Here is a tiny trained network, its code and every weight. The questions are about switching its units off for an input and a target symbol, where a switched-off unit gives its printed mean instead of its output.

import numpy as np


def w(rows, s, z=0):
    codes = np.array(rows[::2]) - 128.0
    scale = np.full(codes.shape[1], s)
    scale[-1] = z or s
    return codes * scale


def f(y):
    return np.maximum(y, 0)


def softmax(a):
    e = np.exp(a - a.max(-1, keepdims=True))
    return e / e.sum(-1, keepdims=True)


def log_softmax(a):
    a = a - a.max(-1, keepdims=True)
    return a - np.log(np.exp(a).sum(-1, keepdims=True))


def net(x, mask):
    ids = ['βγδεζηθλμξπστφψω'.index(c) for c in x.split()]
    T = len(ids)
    res = E[ids] + P[:T]
    u = 0
    for l in range(2):
        q, k, v = (res @ M[l].T for M in (Q, K, V))
        z = softmax(np.where(np.tri(T) > 0, q @ k.T / 4**0.5, -1e9)) @ v
        res = res + np.where(mask[u], z, O[l][:, -1]) @ O[l][:, :-1]
        u += 1
        y = f(res @ A[l][:, :-1].T + A[l][:, -1])
        res = res + np.where(mask[u : u + 12], y, B[l][:, -1]) @ B[l][:, :-1]
        u += 12
    return log_softmax(res[-1] @ U[:, :-1].T + U[:, -1])


Q, K, V, O, A, B = {}, {}, {}, {}, {}, {}
E = w([
[170,209,114,106,59],'β',
[54,129,202,51,111],'γ',
[182,77,169,171,70],'δ',
[162,156,23,65,145],'ε',
[77,181,73,84,90],'ζ',
[109,107,88,121,252],'η',
[42,54,186,201,127],'θ',
[67,56,78,193,81],'λ',
[11,97,87,172,142],'μ',
[156,27,106,188,194],'ξ',
[147,196,227,117,125],'π',
[155,94,72,201,72],'σ',
[136,112,218,167,210],'τ',
[134,77,232,143,89],'φ',
[224,108,78,155,133],'ψ',
[14,165,169,189,134],'ω',
],0.019)
P = w([
[128,228,128,208,141],'0',
[129,209,128,189,143],'1',
[129,190,131,174,139],'2',
[129,169,131,157,136],'3',
[129,149,131,145,135],'4',
[128,134,133,133,133],'5',
[127,118,133,119,133],'6',
[129,102,133,105,130],'7',
[129,86,134,93,129],'8',
[127,69,135,81,128],'9',
[128,50,135,67,128],'10',
[127,38,136,59,126],'11',
[126,22,137,43,125],'12',
[128,3,136,35,123],'13',
],0.02)
Q[0] = w([
[252,82,97,191,145],'0.h1',
[121,109,28,142,12],'0.h1',
[140,189,80,49,167],'0.h1',
[60,104,67,171,199],'0.h1',
],0.017)
K[0] = w([
[254,99,95,173,172],'0.h1',
[132,114,25,146,25],'0.h1',
[155,199,53,41,178],'0.h1',
[35,102,43,157,202],'0.h1',
],0.018)
V[0] = w([
[127,154,126,97,147],'0.h1',
[136,241,133,172,89],'0.h1',
[141,1,133,14,84],'0.h1',
[130,119,129,141,119],'0.h1',
],0.0053)
O[0] = w([
[108,115,95,143,84,9],'0.h1',
[43,38,48,73,107,3],'0.h1',
[84,253,75,200,155,51],'0.h1',
[130,133,140,119,146,171],'0.h1',
],0.0051,0.00053)
A[0] = w([
[86,133,95,137,103,151],'0.n1',
[174,126,54,125,134,1],'0.n2',
[148,203,130,175,134,182],'0.n3',
[125,122,113,188,139,10],'0.n4',
[134,89,112,81,107,113],'0.n5',
[102,173,99,170,154,76],'0.n6',
[122,251,122,181,142,148],'0.n7',
[142,154,125,74,147,82],'0.n8',
[117,213,129,192,115,175],'0.n9',
[116,200,146,170,149,154],'0.n10',
[185,115,162,82,108,26],'0.n11',
[130,157,123,189,128,86],'0.n12',
],0.019,0.0086)
B[0] = w([
[211,61,129,98,128,253],'0.n1',
[51,43,197,110,98,184],'0.n2',
[80,150,106,220,121,184],'0.n3',
[119,153,92,96,166,158],'0.n4',
[129,208,165,165,148,223],'0.n5',
[91,72,67,154,105,150],'0.n6',
[4,171,34,166,45,160],'0.n7',
[137,161,82,112,161,180],'0.n8',
[58,139,71,205,86,189],'0.n9',
[61,110,149,183,146,183],'0.n10',
[111,97,53,142,115,175],'0.n11',
[86,183,98,133,161,159],'0.n12',
],0.011,0.0054)
Q[1] = w([
[137,185,146,114,143],'1.h1',
[248,245,178,15,253],'1.h1',
[92,121,87,124,71],'1.h1',
[109,124,123,176,178],'1.h1',
],0.013)
K[1] = w([
[127,113,143,148,102],'1.h1',
[159,9,167,200,68],'1.h1',
[106,170,82,105,130],'1.h1',
[152,147,126,156,150],'1.h1',
],0.015)
V[1] = w([
[136,51,132,120,89],'1.h1',
[77,45,91,160,237],'1.h1',
[254,154,84,214,117],'1.h1',
[162,189,185,254,142],'1.h1',
],0.0053)
O[1] = w([
[104,75,119,106,152,134],'1.h1',
[136,185,95,110,255,253],'1.h1',
[208,21,103,216,65,82],'1.h1',
[175,116,188,199,141,98],'1.h1',
],0.0067,0.0037)
A[1] = w([
[221,161,138,85,194,99],'1.n1',
[86,152,195,38,31,78],'1.n2',
[188,107,135,183,165,59],'1.n3',
[165,233,94,64,107,124],'1.n4',
[34,76,123,173,159,50],'1.n5',
[107,129,254,145,176,1],'1.n6',
[153,158,57,68,31,70],'1.n7',
[161,205,147,155,94,123],'1.n8',
[132,63,140,72,146,156],'1.n9',
[172,20,103,41,177,105],'1.n10',
[226,66,198,28,149,109],'1.n11',
[123,47,237,54,190,110],'1.n12',
],0.009,0.017)
B[1] = w([
[101,91,138,138,79,185],'1.n1',
[144,140,79,162,153,167],'1.n2',
[94,200,115,128,81,167],'1.n3',
[161,62,152,152,89,221],'1.n4',
[121,78,138,84,159,236],'1.n5',
[157,8,95,181,90,156],'1.n6',
[102,77,190,181,117,213],'1.n7',
[119,133,125,185,143,159],'1.n8',
[164,137,156,116,137,252],'1.n9',
[135,158,156,142,108,212],'1.n10',
[80,148,91,118,127,175],'1.n11',
[176,135,101,137,88,231],'1.n12',
],0.013,0.0042)
U = w([
[121,166,253,150,135,73],'β',
[170,112,102,109,206,70],'γ',
[186,118,158,124,151,248],'δ',
[138,107,148,130,78,99],'ε',
[115,97,199,117,167,114],'ζ',
[150,56,121,83,171,41],'η',
[173,146,32,132,112,101],'θ',
[146,156,162,165,88,44],'λ',
[177,109,27,117,137,55],'μ',
[98,196,158,116,114,164],'ξ',
[83,109,113,172,153,171],'π',
[157,176,119,172,143,145],'σ',
[110,113,111,77,75,149],'τ',
[170,163,120,143,196,158],'φ',
[95,166,101,63,117,141],'ψ',
[167,108,188,164,161,28],'ω',
],0.015,0.013)

Each question gives the input, a string of symbols that net reads in full, and the target symbol t.
The units are the heads (4 rows each of Q, K, V and O) and the neurons (one row each of A and B). Each row of codes is followed by its name. A weight is (code - 128) times the scale printed after its matrix; where a second scale follows, it is the last column's (O, A, B and U).
mask holds one flag per unit, layer by layer, with each layer's heads first. A switched-off unit (its flag False) gives its mean, the last column of its rows in O or B, instead of its output. The means were averaged over made-up inputs and are rounded, as every weight is.
A unit's drop is (log p(t) with every unit on - log p(t) with that unit switched off) / (log p(t) with every unit on - log p(t) with every unit switched off).
The circuit of an input: a set's keep is (log p(t) with only the set's units on - log p(t) with every unit switched off) / (log p(t) with every unit on - log p(t) with every unit switched off). Starting from the 12 units with the biggest drops (on a tie, the unit counted first), units are removed one at a time, each time the one whose removal leaves the highest keep (on an exact tie, the one counted first), for as long as the keep stays at least 0.8.
circuit, biggest first: the units of the circuit, biggest drop first
most important unit: the unit with the biggest drop
top k neurons: the k neurons with the biggest drops, biggest first
k most important neurons of layer l: the k neurons of layer l with the biggest drops, biggest first
input σ η ω π φ π ψ δ γ η λ ε, target π: top 3 neurons => [0.n7, 1.n4, 1.n7]
input τ μ ξ γ φ δ ζ λ λ λ η σ ξ, target δ: circuit, biggest first => [1.n9, 1.n12]
input η μ ξ ζ ξ β λ ξ ε η γ, target π: top 3 neurons => [1.n2, 1.n4, 0.n7]
input μ θ μ ζ ψ ξ ω φ π σ τ, target π: most important unit => 0.h1
input η ω ε θ ε ψ β ξ μ μ ε η ε, target δ: 2 most important neurons of layer 1 => [1.n4, 1.n9]
input μ τ σ μ φ μ σ θ γ β ζ ψ τ δ, target π: 2 most important neurons of layer 0 => [0.n3, 0.n1]
input θ λ γ π σ π, target δ: circuit, biggest first => [0.h1, 0.n9, 1.n12]
input τ η τ γ, target ψ: circuit, biggest first => [0.h1, 0.n5, 1.h1]
input τ ζ λ γ, target π: 2 most important neurons of layer 0 => [0.n7, 0.n10]
input λ ζ γ ζ δ θ β, target ε: circuit, biggest first => [1.h1, 1.n4]
input ζ β ζ ψ γ γ θ ζ σ ζ ζ, target δ: top 2 neurons => [1.n4, 0.n5]
input θ β ε ζ η ψ τ σ γ ψ τ ζ η, target δ: 4 most important neurons of layer 1 => [1.n1, 1.n12, 1.n9, 1.n10]
input μ ψ η ε ω τ β, target π: circuit, biggest first => [1.n7, 0.n7]
input δ β η η ω ζ μ γ π, target ξ: circuit, biggest first => [0.h1, 1.h1, 0.n7]
input ψ μ ξ ψ σ ξ γ ξ σ ζ ζ, target δ: most important unit => 0.n1
input π β δ ψ δ ω δ ε, target π: top 2 neurons => [0.n7, 1.n7]
input β ξ μ τ β, target δ: top 4 neurons => [0.n5, 1.n4, 0.n9, 0.n7]
input η π θ β φ σ ε γ, target ψ: top 2 neurons => [0.n5, 0.n2]
input ψ σ λ μ β ζ ξ ψ ζ ψ ζ λ, target δ: circuit, biggest first => [0.n1, 1.n9, 1.n10]
input φ η ψ, target π: 2 most important neurons of layer 0 => [0.n3, 0.n1]
input θ ζ τ μ β β σ σ γ β η ζ ε θ, target δ: circuit, biggest first => [1.n12, 1.n9]
input η θ η μ γ ε β γ γ ψ γ, target δ: 4 most important neurons of layer 1 => [1.n4, 1.n12, 1.n9, 1.n3]
input ε φ ζ β ζ θ ψ ψ σ μ φ η, target φ: circuit, biggest first => [0.h1]
input γ λ τ ψ ζ τ ζ ψ ε, target τ: top 2 neurons => [0.n2, 1.n4]
input τ σ ψ γ λ ε θ σ, target δ: circuit, biggest first => [0.n9, 0.n3, 0.n7]
input ε σ γ π θ γ, target δ: 3 most important neurons of layer 1 => [1.n12, 1.n9, 1.n3]
input ψ θ β γ ζ θ δ ψ τ β π ξ λ τ, target δ: 2 most important neurons of layer 0 => [0.n5, 0.n1]
